Below is a small trained network, with its code and all its weights. Each question gives an input and a target symbol and asks what happens when units are switched off, that is, made to give their printed mean instead of their output.

import numpy as np


def w(rows, s, z=0):
    codes = np.array(rows[::2]) - 128.0
    scale = np.full(codes.shape[1], s)
    scale[-1] = z or s
    return codes * scale


def norm(h):
    return h / np.sqrt((h * h).mean(-1, keepdims=True) + 1e-5)


def f(y):
    return np.maximum(y, 0)


def softmax(a):
    e = np.exp(a - a.max(-1, keepdims=True))
    return e / e.sum(-1, keepdims=True)


def log_softmax(a):
    a = a - a.max(-1, keepdims=True)
    return a - np.log(np.exp(a).sum(-1, keepdims=True))


def net(x, mask):
    ids = ['αβγδεημσφψ'.index(c) for c in x.split()]
    T = len(ids)
    res = E[ids] + P[:T]
    r = norm(res)
    for j in range(2):
        rows = slice(2 * j, 2 * j + 2)
        q, k, v = (r @ M[0][rows].T for M in (Q, K, V))
        z = softmax(np.where(np.tri(T) > 0, q @ k.T / 2**0.5, -1e9)) @ v
        o = O[0][rows]
        res = res + np.where(mask[j], z, o[:, -1]) @ o[:, :-1]
    y = f(norm(res) @ A[0][:, :-1].T + A[0][:, -1])
    res = res + np.where(mask[2:10], y, B[0][:, -1]) @ B[0][:, :-1]
    return log_softmax(norm(res)[-1] @ U[:, :-1].T + U[:, -1])


Q, K, V, O, A, B = {}, {}, {}, {}, {}, {}
E = w([
[88,59,149,48],'α',
[172,140,106,109],'β',
[200,152,148,99],'γ',
[81,111,175,207],'δ',
[204,133,109,82],'ε',
[80,151,123,175],'η',
[24,249,173,73],'μ',
[78,61,143,46],'σ',
[152,86,205,68],'φ',
[140,115,90,76],'ψ',
],0.018)
P = w([
[214,111,3,153],'0',
[194,139,23,166],'1',
[166,123,62,142],'2',
[158,116,74,119],'3',
[160,111,94,112],'4',
[145,112,110,106],'5',
[135,106,123,108],'6',
[131,106,135,102],'7',
[119,108,143,105],'8',
],0.0076)
Q[0] = w([
[234,169,91,65],'H0',
[43,66,254,150],'H0',
[146,148,136,189],'H1',
[143,111,169,87],'H1',
],0.012)
K[0] = w([
[96,205,156,69],'H0',
[139,5,158,166],'H0',
[165,93,138,201],'H1',
[129,156,190,99],'H1',
],0.015)
V[0] = w([
[206,104,75,159],'H0',
[130,204,139,116],'H0',
[152,93,20,193],'H1',
[217,2,127,117],'H1',
],0.008)
O[0] = w([
[85,87,254,180,98],'H0',
[76,86,40,61,113],'H0',
[140,133,93,58,1],'H1',
[162,171,7,115,102],'H1',
],0.0093,0.00064)
A[0] = w([
[185,165,64,192,254],'N0',
[81,69,63,193,146],'N1',
[221,168,138,112,41],'N2',
[151,2,163,102,100],'N3',
[208,195,221,129,185],'N4',
[122,123,232,105,105],'N5',
[189,105,38,31,171],'N6',
[179,48,63,163,62],'N7',
],0.0073,0.0038)
B[0] = w([
[113,74,192,96,192],'N0',
[207,76,213,171,151],'N1',
[65,106,143,133,150],'N2',
[186,153,116,148,167],'N3',
[46,85,124,194,170],'N4',
[164,227,72,59,168],'N5',
[85,175,221,254,254],'N6',
[106,24,136,89,156],'N7',
],0.0073,0.0083)
U = w([
[156,52,175,199,194],'α',
[70,164,190,159,130],'β',
[153,90,161,57,48],'γ',
[143,145,53,157,230],'δ',
[223,126,105,108,233],'ε',
[232,244,152,168,6],'η',
[138,75,158,42,72],'μ',
[60,47,77,116,67],'σ',
[83,212,117,85,178],'φ',
[198,143,180,92,2],'ψ',
],0.011,0.0032)

Each question gives the input, a string of symbols that net reads in full, and the target symbol t.
The units are the heads (2 rows each of Q, K, V and O) and the neurons (one row each of A and B). Each row of codes is followed by its name. A weight is (code - 128) times the scale printed after its matrix; where a second scale follows, it is the last column's (O, A, B and U).
mask holds one flag per unit, heads first, then neurons. A switched-off unit (its flag False) gives its mean, the last column of its rows in O or B, instead of its output. The means were averaged over made-up inputs and are rounded, as every weight is.
A unit's drop is (log p(t) with every unit on - log p(t) with that unit switched off) / (log p(t) with every unit on - log p(t) with every unit switched off).
The circuit of an input: a set's keep is (log p(t) with only the set's units on - log p(t) with every unit switched off) / (log p(t) with every unit on - log p(t) with every unit switched off). Starting from all 10 units, units are removed one at a time, each time the one whose removal leaves the highest keep (on an exact tie, the one counted first), for as long as the keep stays at least 0.8.
units of the circuit, in order: the units of the circuit, biggest drop first
k most important neurons: the k neurons with the biggest drops, biggest first
which heads matter: for each layer, one digit per head in row order, 1 if its drop is at least 0.15 and else 0, layers parted by /
drop of u: that unit's drop, to one decimal
input δ ψ ψ, target β: units of the circuit, in order -> N6, H0, H1
input δ ψ β σ δ ψ, target β: which heads matter -> 01
input ψ σ δ η η γ ε, target α: which heads matter -> 00
input μ ψ σ β, target δ: which heads matter -> 10
input β σ σ β ε β σ β, target β: units of the circuit, in order -> H1, N6, H0
input α η δ ψ, target α: 4 most important neurons -> N6, N5, N7, N0
input β μ ψ, target σ: which heads matter -> 11
input ε γ β, target α: which heads matter -> 10
input φ ε ψ β σ, target α: 3 most important neurons -> N6, N5, N3
input ε α γ σ ψ, target α: 3 most important neurons -> N6, N7, N5
input μ σ σ μ φ δ ε, target α: which heads matter -> 01
input β γ δ μ μ β, target β: which heads matter -> 11
input η ε γ α, target α: which heads matter -> 01
input η γ σ ε γ γ, target β: which heads matter -> 00
input ψ σ γ, target α: which heads matter -> 10
input ε α δ σ α σ, target β: 2 most important neurons -> N6, N0
input σ μ γ ψ β, target δ: drop of N6 -> 0.3
input γ μ β β σ β η φ ψ, target σ: drop of H1 -> 0.2
input γ φ β σ, target α: drop of N6 -> 0.4
